Below is a small trained network, with its code and all its weights. Each question gives an input and a target symbol and asks what happens when units are switched off, that is, made to give their printed mean instead of their output.

import numpy as np


def w(rows, s, z=0):
    codes = np.array(rows[::2]) - 128.0
    scale = np.full(codes.shape[1], s)
    scale[-1] = z or s
    return codes * scale


def f(y):
    return y / 2 * (1 + np.tanh(0.7978845608 * (y + 0.044715 * y**3)))


def softmax(a):
    e = np.exp(a - a.max(-1, keepdims=True))
    return e / e.sum(-1, keepdims=True)


def log_softmax(a):
    a = a - a.max(-1, keepdims=True)
    return a - np.log(np.exp(a).sum(-1, keepdims=True))


def net(x, mask):
    ids = ['ΓΛΞΣΩαδεζηθμτφψ'.index(c) for c in x.split()]
    T = len(ids)
    res = E[ids] + P[:T]
    q, k, v = (res @ M[0].T for M in (Q, K, V))
    z = softmax(np.where(np.tri(T) > 0, q @ k.T / 4**0.5, -1e9)) @ v
    res = res + np.where(mask[0], z, O[0][:, -1]) @ O[0][:, :-1]
    y = f(res @ A[0][:, :-1].T + A[0][:, -1])
    res = res + np.where(mask[1:9], y, B[0][:, -1]) @ B[0][:, :-1]
    return log_softmax(res[-1] @ U[:, :-1].T + U[:, -1])


Q, K, V, O, A, B = {}, {}, {}, {}, {}, {}
E = w([
[122,162,137,130,59,192,9,192,121],'Γ',
[88,120,126,145,59,124,114,34,201],'Λ',
[138,108,123,147,80,166,233,135,144],'Ξ',
[85,150,152,172,10,105,128,124,165],'Σ',
[68,178,95,45,37,179,47,91,171],'Ω',
[107,171,150,206,139,125,152,195,109],'α',
[158,153,49,53,102,152,202,185,127],'δ',
[116,97,138,110,198,192,88,114,211],'ε',
[186,79,104,102,195,165,140,205,193],'ζ',
[97,146,101,105,184,203,115,170,122],'η',
[96,92,52,122,94,4,148,145,195],'θ',
[38,156,116,154,187,141,85,93,133],'μ',
[45,206,21,97,98,101,201,176,34],'τ',
[169,195,104,105,142,76,60,133,137],'φ',
[176,168,146,176,214,65,173,119,136],'ψ',
],0.016)
P = w([
[140,77,191,137,143,155,93,154,96],'0',
[94,81,166,102,183,118,131,162,117],'1',
[146,125,104,171,145,153,113,151,159],'2',
[98,138,172,74,173,102,171,183,153],'3',
[152,167,62,184,136,169,126,156,208],'4',
[131,202,192,63,129,102,188,188,189],'5',
[130,149,4,163,152,198,170,117,197],'6',
],0.013)
Q[0] = w([
[81,102,31,157,146,163,135,149,181],'head 0',
[80,104,218,5,188,52,147,143,89],'head 0',
[73,188,105,173,157,127,120,190,164],'head 0',
[126,239,191,92,90,131,177,162,223],'head 0',
],0.023)
K[0] = w([
[101,101,49,103,52,109,168,97,120],'head 0',
[161,120,117,149,251,101,51,138,65],'head 0',
[136,150,85,90,125,113,185,65,153],'head 0',
[89,203,100,110,172,107,144,170,199],'head 0',
],0.027)
V[0] = w([
[52,223,99,104,111,109,38,93,52],'head 0',
[195,54,48,19,62,109,87,209,155],'head 0',
[52,169,105,172,95,160,171,249,60],'head 0',
[234,169,107,96,218,150,119,163,70],'head 0',
],0.016)
O[0] = w([
[86,255,80,120,100,143,73,105,16,158],'head 0',
[160,65,93,45,93,152,158,233,63,251],'head 0',
[53,19,103,186,163,194,68,64,91,185],'head 0',
[47,154,90,186,100,120,53,225,179,151],'head 0',
],0.013,0.012)
A[0] = w([
[139,197,117,100,254,111,213,154,135,190],'neuron 0',
[108,159,79,184,130,102,118,81,99,2],'neuron 1',
[166,187,184,171,139,76,71,133,211,81],'neuron 2',
[196,39,147,127,158,189,100,60,119,144],'neuron 3',
[86,193,177,160,154,124,130,41,191,102],'neuron 4',
[66,52,142,145,130,84,52,116,184,64],'neuron 5',
[160,88,149,122,131,60,135,35,155,109],'neuron 6',
[160,118,134,68,114,145,228,144,199,90],'neuron 7',
],0.0083,0.0052)
B[0] = w([
[118,117,133,111,52,137,97,94,193,195],'neuron 0',
[138,122,193,56,161,57,185,150,195,173],'neuron 1',
[64,105,166,70,106,152,194,84,124,191],'neuron 2',
[56,171,165,118,33,41,159,168,119,254],'neuron 3',
[162,82,2,117,121,81,40,140,166,181],'neuron 4',
[215,179,100,175,159,149,213,106,45,242],'neuron 5',
[122,171,152,164,99,228,120,197,153,187],'neuron 6',
[144,153,166,169,222,89,61,87,94,251],'neuron 7',
],0.0097,0.018)
U = w([
[103,74,137,167,115,146,44,128,103,169],'Γ',
[182,136,129,164,112,146,94,122,133,194],'Λ',
[136,174,132,151,149,118,230,171,118,27],'Ξ',
[97,83,133,141,48,114,130,121,121,111],'Σ',
[168,152,90,91,131,139,197,119,85,168],'Ω',
[157,123,68,198,101,67,108,125,88,80],'α',
[123,46,88,126,115,137,164,170,114,134],'δ',
[77,126,163,99,210,184,148,146,159,254],'ε',
[160,169,97,132,215,101,168,173,114,59],'ζ',
[125,146,118,172,192,207,125,135,114,245],'η',
[142,79,129,94,123,27,137,141,99,127],'θ',
[116,89,85,129,137,83,85,125,131,154],'μ',
[50,126,119,127,171,93,158,121,82,89],'τ',
[89,199,101,121,171,93,136,222,147,127],'φ',
[109,138,72,87,164,100,255,142,170,103],'ψ',
],0.004,0.0047)

Each question gives the input, a string of symbols that net reads in full, and the target symbol t.
The units are the heads (4 rows each of Q, K, V and O) and the neurons (one row each of A and B). Each row of codes is followed by its name. A weight is (code - 128) times the scale printed after its matrix; where a second scale follows, it is the last column's (O, A, B and U).
mask holds one flag per unit, heads first, then neurons. A switched-off unit (its flag False) gives its mean, the last column of its rows in O or B, instead of its output. The means were averaged over made-up inputs and are rounded, as every weight is.
A unit's drop is (log p(t) with every unit on - log p(t) with that unit switched off) / (log p(t) with every unit on - log p(t) with every unit switched off).
The circuit of an input: a set's keep is (log p(t) with only the set's units on - log p(t) with every unit switched off) / (log p(t) with every unit on - log p(t) with every unit switched off). Starting from all 9 units, units are removed one at a time, each time the one whose removal leaves the highest keep (on an exact tie, the one counted first), for as long as the keep stays at least 0.8.
units of the circuit, in order: the units of the circuit, biggest drop first
unit that matters most: the unit with the biggest drop
k most important neurons: the k neurons with the biggest drops, biggest first
drop of u: that unit's drop, to one decimal
input α Ξ δ Λ Σ, target Σ: units of the circuit, in order => (neuron 3; head 0; neuron 5)
input ε ψ Σ Ξ, target ψ: 2 most important neurons => (neuron 2; neuron 5)
input φ Ω α ε μ, target Ω: units of the circuit, in order => (head 0)
input θ Ξ α τ ψ δ, target ψ: units of the circuit, in order => (neuron 2; head 0)
input α θ Σ δ, target θ: units of the circuit, in order => (head 0; neuron 7; neuron 3)
input Ξ α θ ψ Γ, target θ: units of the circuit, in order => (head 0; neuron 3; neuron 7)
input ε Ω φ ε φ Λ ε, target Λ: 2 most important neurons => (neuron 6; neuron 0)
input φ Σ δ θ φ ζ, target φ: 2 most important neurons => (neuron 5; neuron 2)
input α ε Ξ, target Ξ: 2 most important neurons => (neuron 3; neuron 5)
input φ φ ε, target ε: 3 most important neurons => (neuron 2; neuron 7; neuron 3)
input Ω μ Γ δ, target μ: 2 most important neurons => (neuron 4; neuron 5)
input φ Λ Σ ε τ φ ε, target τ: units of the circuit, in order => (head 0; neuron 3; neuron 1)
input α ε ψ ε Λ ψ, target ψ: 3 most important neurons => (neuron 2; neuron 5; neuron 4)
input α μ φ Ω, target φ: unit that matters most => head 0
input ε Ξ Γ δ ψ α, target ψ: units of the circuit, in order => (neuron 2; head 0; neuron 5)
input φ η α ψ, target ψ: 4 most important neurons => (neuron 2; neuron 5; neuron 4; neuron 7)
input φ φ Γ ψ φ ζ, target ψ: units of the circuit, in order => (head 0; neuron 2; neuron 5)
input α ε ε ψ φ φ, target ψ: units of the circuit, in order => (neuron 2; head 0; neuron 5)
input α Ξ η ζ δ Ξ, target ζ: 2 most important neurons => (neuron 7; neuron 5)
input Γ φ ψ μ δ η, target μ: unit that matters most => neuron 4
input Ω Ξ φ δ, target φ: drop of head 0 => 1.3
input α φ ψ μ η μ ε, target ε: drop of neuron 7 => 0.3
input φ α φ φ θ Σ ψ, target Σ: drop of neuron 5 => 0.1
input α φ μ Σ Ω φ ζ, target Ω: drop of neuron 5 => -0.1
